Below is a small trained network, with its code and all its weights. Each question gives an input and a target symbol and asks what happens when units are switched off, that is, made to give their printed mean instead of their output.

import numpy as np


def w(rows, s, z=0):
    codes = np.array(rows[::2]) - 128.0
    scale = np.full(codes.shape[1], s)
    scale[-1] = z or s
    return codes * scale


def f(y):
    return y / 2 * (1 + np.tanh(0.7978845608 * (y + 0.044715 * y**3)))


def softmax(a):
    e = np.exp(a - a.max(-1, keepdims=True))
    return e / e.sum(-1, keepdims=True)


def log_softmax(a):
    a = a - a.max(-1, keepdims=True)
    return a - np.log(np.exp(a).sum(-1, keepdims=True))


def net(x, mask):
    ids = ['γηθπτφω'.index(c) for c in x.split()]
    T = len(ids)
    res = E[ids] + P[:T]
    u = 0
    for l in range(2):
        q, k, v = (res @ M[l].T for M in (Q, K, V))
        z = softmax(np.where(np.tri(T) > 0, q @ k.T / 4**0.5, -1e9)) @ v
        res = res + np.where(mask[u], z, O[l][:, -1]) @ O[l][:, :-1]
        u += 1
        y = f(res @ A[l][:, :-1].T + A[l][:, -1])
        res = res + np.where(mask[u : u + 4], y, B[l][:, -1]) @ B[l][:, :-1]
        u += 4
    return log_softmax(res[-1] @ U[:, :-1].T + U[:, -1])


Q, K, V, O, A, B = {}, {}, {}, {}, {}, {}
E = w([
[119,230,90,85,156,121,181,123,183],'γ',
[102,62,94,75,167,175,100,59,82],'η',
[153,75,186,81,225,99,110,242,158],'θ',
[138,20,224,91,110,125,215,164,20],'π',
[97,152,209,165,104,120,160,122,163],'τ',
[20,165,5,170,125,124,182,110,76],'φ',
[146,144,127,216,115,115,222,83,174],'ω',
],0.015)
P = w([
[98,198,141,133,209,103,200,107,146],'0',
[141,175,102,87,46,238,249,223,120],'1',
[65,176,161,110,204,78,170,95,166],'2',
[151,142,107,85,46,209,220,207,139],'3',
[45,154,165,91,200,61,163,83,170],'4',
[143,121,111,72,28,203,193,205,154],'5',
[44,146,175,81,184,67,142,63,191],'6',
[136,119,105,59,17,194,175,194,153],'7',
[31,145,181,77,173,57,121,49,173],'8',
[142,94,109,53,14,172,157,188,147],'9',
[23,119,160,94,180,38,118,48,153],'10',
[135,77,95,52,1,158,137,192,122],'11',
[16,103,155,82,171,33,103,45,136],'12',
[162,102,85,122,64,184,194,220,128],'13',
],0.0086)
Q[0] = w([
[223,134,124,144,26,157,71,190,148],'L0H0',
[45,63,118,109,164,110,187,50,70],'L0H0',
[177,175,117,147,96,144,80,61,89],'L0H0',
[245,86,112,163,112,132,54,235,75],'L0H0',
],0.012)
K[0] = w([
[186,224,254,144,144,171,211,176,129],'L0H0',
[56,42,60,138,41,124,129,50,67],'L0H0',
[187,222,138,126,171,128,226,116,104],'L0H0',
[212,165,175,164,214,94,184,199,42],'L0H0',
],0.0086)
V[0] = w([
[68,222,118,132,78,55,168,169,134],'L0H0',
[111,129,8,155,254,212,59,162,78],'L0H0',
[231,150,114,113,225,179,150,101,9],'L0H0',
[60,125,118,81,175,167,47,173,44],'L0H0',
],0.0065)
O[0] = w([
[147,210,113,201,172,203,134,174,131,149],'L0H0',
[70,106,144,129,56,94,1,113,250,147],'L0H0',
[61,18,165,75,195,162,192,124,222,190],'L0H0',
[82,163,190,23,64,125,60,81,142,254],'L0H0',
],0.0069,0.0023)
A[0] = w([
[164,111,194,138,53,158,150,218,86,103],'L0N0',
[152,115,42,183,49,185,178,104,130,37],'L0N1',
[164,74,129,69,113,141,114,149,158,154],'L0N2',
[137,89,192,167,2,168,157,147,99,3],'L0N3',
],0.0097,0.0041)
B[0] = w([
[104,110,254,125,141,141,110,199,127,254],'L0N0',
[112,80,122,97,111,86,121,78,217,208],'L0N1',
[131,204,110,133,145,166,105,152,153,235],'L0N2',
[75,89,78,177,195,167,58,138,202,200],'L0N3',
],0.014,0.0074)
Q[1] = w([
[251,66,93,161,136,221,190,137,110],'L1H0',
[140,118,146,73,222,55,105,78,92],'L1H0',
[114,122,180,28,178,100,155,52,142],'L1H0',
[167,99,97,134,61,198,114,130,109],'L1H0',
],0.011)
K[1] = w([
[110,234,126,110,177,154,190,176,254],'L1H0',
[57,181,14,30,95,162,30,142,58],'L1H0',
[151,165,63,102,4,152,14,91,82],'L1H0',
[96,165,170,67,162,207,187,132,203],'L1H0',
],0.008)
V[1] = w([
[202,176,113,93,198,103,149,207,163],'L1H0',
[204,111,187,168,166,159,118,106,146],'L1H0',
[172,94,154,147,138,254,97,5,100],'L1H0',
[15,92,164,232,88,122,221,155,108],'L1H0',
],0.0045)
O[1] = w([
[123,106,93,129,106,136,98,79,47,135],'L1H0',
[168,72,119,59,129,162,123,63,107,159],'L1H0',
[205,76,157,192,185,1,135,63,138,104],'L1H0',
[100,184,144,156,142,67,115,128,31,253],'L1H0',
],0.008,0.0044)
A[1] = w([
[129,140,63,152,95,119,193,137,115,100],'L1N0',
[206,200,116,143,191,210,133,195,63,56],'L1N1',
[149,205,1,84,105,113,186,184,111,28],'L1N2',
[108,161,142,103,94,192,186,190,116,255],'L1N3',
],0.009,0.0096)
B[1] = w([
[129,68,124,133,7,117,133,215,99,139],'L1N0',
[165,86,177,135,68,200,108,82,171,172],'L1N1',
[90,109,199,129,199,185,202,147,156,148],'L1N2',
[155,140,109,110,151,98,88,150,42,252],'L1N3',
],0.015,0.016)
U = w([
[129,127,169,13,132,73,221,92,103,3],'γ',
[203,176,163,111,45,102,122,90,145,118],'η',
[97,212,142,233,146,46,90,101,114,176],'θ',
[189,100,3,115,185,136,84,61,115,200],'π',
[112,71,99,93,22,80,129,121,123,84],'τ',
[83,130,157,143,130,208,137,79,144,2],'φ',
[146,85,158,93,183,94,138,35,199,221],'ω',
],0.0072,0.007)

Each question gives the input, a string of symbols that net reads in full, and the target symbol t.
The units are the heads (4 rows each of Q, K, V and O) and the neurons (one row each of A and B). Each row of codes is followed by its name. A weight is (code - 128) times the scale printed after its matrix; where a second scale follows, it is the last column's (O, A, B and U).
mask holds one flag per unit, layer by layer, with each layer's heads first. A switched-off unit (its flag False) gives its mean, the last column of its rows in O or B, instead of its output. The means were averaged over made-up inputs and are rounded, as every weight is.
A unit's drop is (log p(t) with every unit on - log p(t) with that unit switched off) / (log p(t) with every unit on - log p(t) with every unit switched off).
The circuit of an input: a set's keep is (log p(t) with only the set's units on - log p(t) with every unit switched off) / (log p(t) with every unit on - log p(t) with every unit switched off). Starting from all 10 units, units are removed one at a time, each time the one whose removal leaves the highest keep (on an exact tie, the one counted first), for as long as the keep stays at least 0.8.
units of the circuit, in order: the units of the circuit, biggest drop first
most important unit: the unit with the biggest drop
top k neurons: the k neurons with the biggest drops, biggest first
k most important neurons of layer l: the k neurons of layer l with the biggest drops, biggest first
drop of u: that unit's drop, to one decimal
input ω φ θ, target θ: units of the circuit, in order -> [L1H0]
input ω γ η η π γ, target γ: units of the circuit, in order -> [L1N2, L0N3, L0N0, L1N1]
input τ τ ω ω π τ ω π γ, target φ: units of the circuit, in order -> [L0H0, L1N2, L1N1, L0N1]
input π γ π ω π θ ω η ω π θ φ, target τ: units of the circuit, in order -> [L0N0, L1N0]
input η η π φ θ τ τ γ η π, target φ: units of the circuit, in order -> [L0N3, L0N0]
input γ ω γ, target φ: units of the circuit, in order -> [L0H0, L1N1, L0N1]
input π π τ, target η: top 3 neurons -> [L1N1, L0N3, L0N1]
input η π γ π π π ω η η φ π, target θ: top 2 neurons -> [L0N2, L1N1]
input η π τ τ η γ π φ θ, target θ: units of the circuit, in order -> [L1H0, L1N1]
input ω φ π η ω φ η θ, target η: units of the circuit, in order -> [L1N1, L0N2, L0N1, L0N3]
input φ ω η θ η η η τ ω θ φ π π π, target φ: top 4 neurons -> [L0N3, L1N1, L0N0, L0N1]
input τ ω π η γ π θ θ ω τ π, target ω: units of the circuit, in order -> [L1H0, L1N3]
input φ η γ, target ω: 2 most important neurons of layer 0 -> [L0N0, L0N2]
input γ θ θ τ, target θ: top neuron -> [L0N0]
input ω π γ ω ω η ω τ, target θ: 2 most important neurons of layer 0 -> [L0N1, L0N0]
input τ η φ θ τ φ τ θ η γ γ γ τ φ, target τ: 2 most important neurons of layer 0 -> [L0N0, L0N2]
input π τ π π θ π ω γ τ, target η: top 2 neurons -> [L1N1, L0N1]
input τ η π π γ γ π π π, target ω: 2 most important neurons of layer 0 -> [L0N0, L0N3]
input φ η π η θ ω, target ω: drop of L0N1 -> 0.9
input θ θ τ θ γ τ ω φ γ, target θ: most important unit -> L0N2
input ω η γ, target ω: drop of L0N0 -> 0.2
input θ τ θ π θ, target π: drop of L0N3 -> 0.0
input η ω φ π φ η ω ω θ π π θ, target η: 2 most important neurons of layer 0 -> [L0N2, L0N1]
